W = [1295 9358 1537 9644]
Read off the second entry from the left.
9358
The first entry is 1295

Questions about the table below.
1) Which number is the second entry on the diagonal from the top-right corner?
2) Which number is the entry directly above 20?
3) Which number is the entry directly above the smallest entry?
4) Which number is the first entry of the smallest entry's row?
5) Which number is the maximum?
6) Which number is the fifth entry, reading row by row?
7) Which number is the entry in the bottom-right corner?
-40	5	-6	-27	18
20	-24	-43	6	4
-51	10	83	-16	10
-29	32	12	-44	-3
1) 6
2) -40
3) 20
4) -51
5) 83
6) 18
7) -3

Read these off the array that follows.
1) Find the entry just left of 532.
2) Find the entry just right of the largest entry.
3) Find the entry just left of the largest entry.
4) Find the maximum.
((797, 154, 469, 488, 556, 508, 291, 447, 290), (149, 834, 509, 469, 441, 473, 707, 547, 699), (507, 487, 741, 568, 830, 456, 709, 833, 515), (591, 393, 715, 710, 586, 278, 531, 680, 353), (527, 448, 625, 462, 805, 564, 643, 728, 527), (529, 429, 297, 189, 614, 804, 444, 405, 593), (177, 796, 596, 532, 524, 430, 754, 642, 663), (369, 609, 693, 744, 427, 209, 612, 631, 444), (318, 661, 390, 254, 589, 717, 610, 506, 710), (499, 473, 635, 779, 309, 157, 449, 504, 325), (426, 516, 228, 377, 159, 533, 292, 154, 489))
1) 596
2) 509
3) 149
4) 834

Read these off the row that follows.
1) Which number is the entry just right of -0.126?
2) Which number is the entry just right of -0.132?
-0.126	-0.032	0.002	0.007	-0.132	0.132
1) -0.032
2) 0.132

| -22 |  40 | -19 |   0 |
| -64 |  55 |  34 |  20 |
Rows and columns are numbered from 0.
The entry in row 1 and column 0 is -64
The top-left entry? -22
The entry directly above the largest entry? 40
The entry in row 0 and column 2? -19

A =
[[63 58 29 61 47 69]
 [62 61 85 60 41 65]
 [60 60 22 62 63 53]]
Indices start at 0.
The entry in row 0 and column 1?
A: 58
The entry just left of the largest entry: 61
The entry just right of the largest entry: 60
The top-right entry?
A: 69
The entry directly above 22?
A: 85
The entry in the bottom-left corner?
A: 60
The bottom entry of the column that holds the smallest entry?
A: 22

[[5 5 4 7 4 5 7 7 7 5]
 [5 5 5 5 4 5 5 9 5 5]
 [6 5 6 4 9 5 5 3 5 5]
 [3 7 8 4 5 7 4 5 4 7]
 [2 8 6 4 4 8 4 6 4 8]
 [5 5 6 2 6 5 2 5 2 5]
 [8 2 5 6 6 2 6 5 6 2]
 [5 5 6 3 6 5 3 3 3 5]]
The smallest entry in the last column is 2
The 3rd entry on the main diagonal is 6
Find the third entry in reading order.
Answer: 4
The top-right entry: 5
The 1st entry in reading order is 5
Find the bottom-right entry.
Answer: 5
Find the second entry on the main diagonal.
Answer: 5
The smallest entry in the first column is 2
The entry in the bottom-left corner: 5
The fifth entry in reading order -> 4
The second entry, reading row by row: 5
The 3rd-last entry, reading row by row -> 3
The fourth entry, reading row by row: 7
Find the fourth entry from the end, reading row by row.
Answer: 3

Read these off the matrix that follows.
1) Give the largest entry in the first row.
2) Give the bottom-right entry.
3) Give the 2nd entry on the diagonal from the top-right corner.
4) Give the first entry, reading row by row.
5) Give the entry in the bottom-left corner.
-61,-79,56,8,59
-8,-13,8,1,8
-58,-79,56,8,59
-11,-13,8,1,11
-32,-44,31,4,32
-61,-79,56,8,59
-8,-13,8,1,8
-29,-36,28,4,29
1) 59
2) 29
3) 1
4) -61
5) -29

Read these off the array that follows.
1) Find the entry directly above 16.
2) Find the 1st entry, reading row by row.
3) Find the fourth-last entry, reading row by row.
4) Find the entry just right of the smallest entry.
5) Find the last entry, reading row by row.
6) Find the entry directly below the largest entry.
7) Find the bottom entry of the column that holds the largest entry.
8) Find the smallest entry in the first column.
|  -1 |   6 |  34 |  -8 | -47 |   5 |  37 | -34 |  47 |
|  -2 |  60 |  28 |  47 |  -1 |  15 |  13 |   3 |  -6 |
|  -5 | -51 | -24 | -39 |   3 | -20 | -15 |  -6 |   4 |
|  52 |   0 | -14 |  -3 |  -2 |  42 |  12 |  28 |  -7 |
|  -1 |   6 |  34 |  -8 | -47 |   5 |  37 | -34 |  47 |
|  -5 | -55 | -22 | -41 |   3 | -19 | -14 |  -6 |   5 |
| -58 |   1 |  18 |   5 |   4 | -51 | -15 | -34 |   7 |
|  -4 | -63 | -21 | -47 |   0 | -18 | -10 |  -8 |   7 |
|  -1 |   6 |  34 |  -8 | -46 |   5 |  37 | -34 |  47 |
|  25 | -22 |   2 | -32 | -38 |  21 |  35 | -16 |  39 |
|  -1 |  -7 | -42 |  13 |  57 |  -8 | -49 |  44 | -58 |
|  23 | -19 |   4 | -30 | -43 |  20 |  39 | -17 |  42 |
|   2 |  51 |  27 |  41 |  -3 |  19 |  16 |   4 |  -5 |
| -59 |   1 |  18 |   5 |   4 | -52 | -15 | -34 |   7 |
1) 39
2) -1
3) -52
4) -21
5) 7
6) -51
7) 1
8) -59

Questions about the matrix below. Indices start at 0.
1) Give the entry just right of -55.
2) Give the entry just right of -26.
3) Give the entry directly above the largest entry.
4) Give the entry at row 0, column 1.
5) Give the top-right entry.
6) Give the entry in the top-left corner.
7) Give the entry in the bottom-left corner.
8) Give the largest entry.
[[ 26 -37 -21   9  -2  26]
 [-62   7 -23 -18  30 -62]
 [ 37   0  26  -8 -27  37]
 [ 32  22 -26  30 -55  32]
 [ 36  38  -7 -23  38  36]
 [ 10  -2  -5  18   3  10]
 [-81  73 -38 -47 -64 -81]
 [ 30   9  18 -49  -4  30]
 [-12  17 -27 -19  -8 -12]]
1) 32
2) 30
3) -2
4) -37
5) 26
6) 26
7) -12
8) 73

Questions about the matrix below.
1) Give the 3rd entry in reading order.
2) Give the top-left entry.
3) Give the second entry on the main diagonal.
4) Give the entry just left of 3.
5) Give the top-right entry.
6) Give the 5th-last entry, reading row by row.
7) Give the entry just left of 16.
8) Give the bottom-right entry.
|  40 | -32 |  29 | -37 | -10 | -43 | -31 |  21 |  27 | -10 |
|  38 |   1 |  -6 | -59 | -28 | -45 |   4 | -23 | -17 |  -7 |
| -32 |   4 |  -1 |  -8 | -48 |  15 |  68 |  -9 | -57 |  52 |
| -11 | -56 |  59 |   0 | -17 |  -3 |  -3 |  48 |  13 |  32 |
|  37 | -33 |  31 | -42 | -17 | -43 | -25 |  21 |  23 |  -4 |
| -40 |   3 |   2 |  60 |  31 |  49 |  -4 |  21 |  18 |   4 |
|  22 |  -1 |  -1 |   7 |  39 |  -9 | -54 |   5 |  42 | -39 |
| -13 | -49 |  52 |   0 | -19 |  -3 |  -2 |  50 |  14 |  35 |
|  49 | -24 |  20 | -43 |  -7 | -48 | -30 |  12 |  22 | -17 |
| -43 |   8 |  -2 |  69 |  32 |  54 |  -1 |  17 |  14 |   4 |
| -43 |   6 |  -1 |  69 |  32 |  54 |  -1 |  18 |  15 |   4 |
|  14 |  59 | -63 |   0 |  20 |   5 |   5 | -58 | -18 | -39 |
| -39 |  38 | -36 |  36 |  13 |  40 |  38 | -32 | -36 |  15 |
|  37 |   1 |  -6 | -60 | -27 | -45 |   4 | -23 | -16 |  -6 |
| -32 |   4 |  -1 |  -8 | -49 |  16 |  68 |  -9 | -58 |  52 |
1) 29
2) 40
3) 1
4) -40
5) -10
6) 16
7) -49
8) 52

Questions about the array below.
1) Which number is the second smallest entry?
2) Which number is the last entry in the row that holds the smallest entry?
3) Which number is the smallest entry in the first row?
4) Which number is the first entry, reading row by row?
5) Which number is the bottom entry of the column that holds the largest entry?
6) Which number is the entry directly above -48?
7) Which number is the entry directly below 77?
8) Which number is the entry directly above -17?
| -50 |  54 | -53 |  35 |  -1 |  49 |  66 | -54 | -68 |  31 | -63 | -35 |
|  20 |  77 | -82 |  -2 |  28 |   5 |   6 | -78 | -25 | -55 |  13 |  -8 |
| -45 |  -5 |  13 |  70 |  41 |  52 | -11 |  39 |  30 |   8 |  -2 | -68 |
|  30 |  -2 |  -1 |  10 |  54 | -12 | -73 |   7 |  58 | -55 |  73 | -17 |
| -15 | -79 |  86 |   0 | -23 |  -4 |  -3 |  68 |  18 |  44 | -11 |   8 |
| -57 |  50 | -48 |  51 |  15 |  57 |  54 | -42 | -52 |  25 | -56 | -51 |
1) -79
2) -8
3) -68
4) -50
5) -48
6) 86
7) -5
8) -68
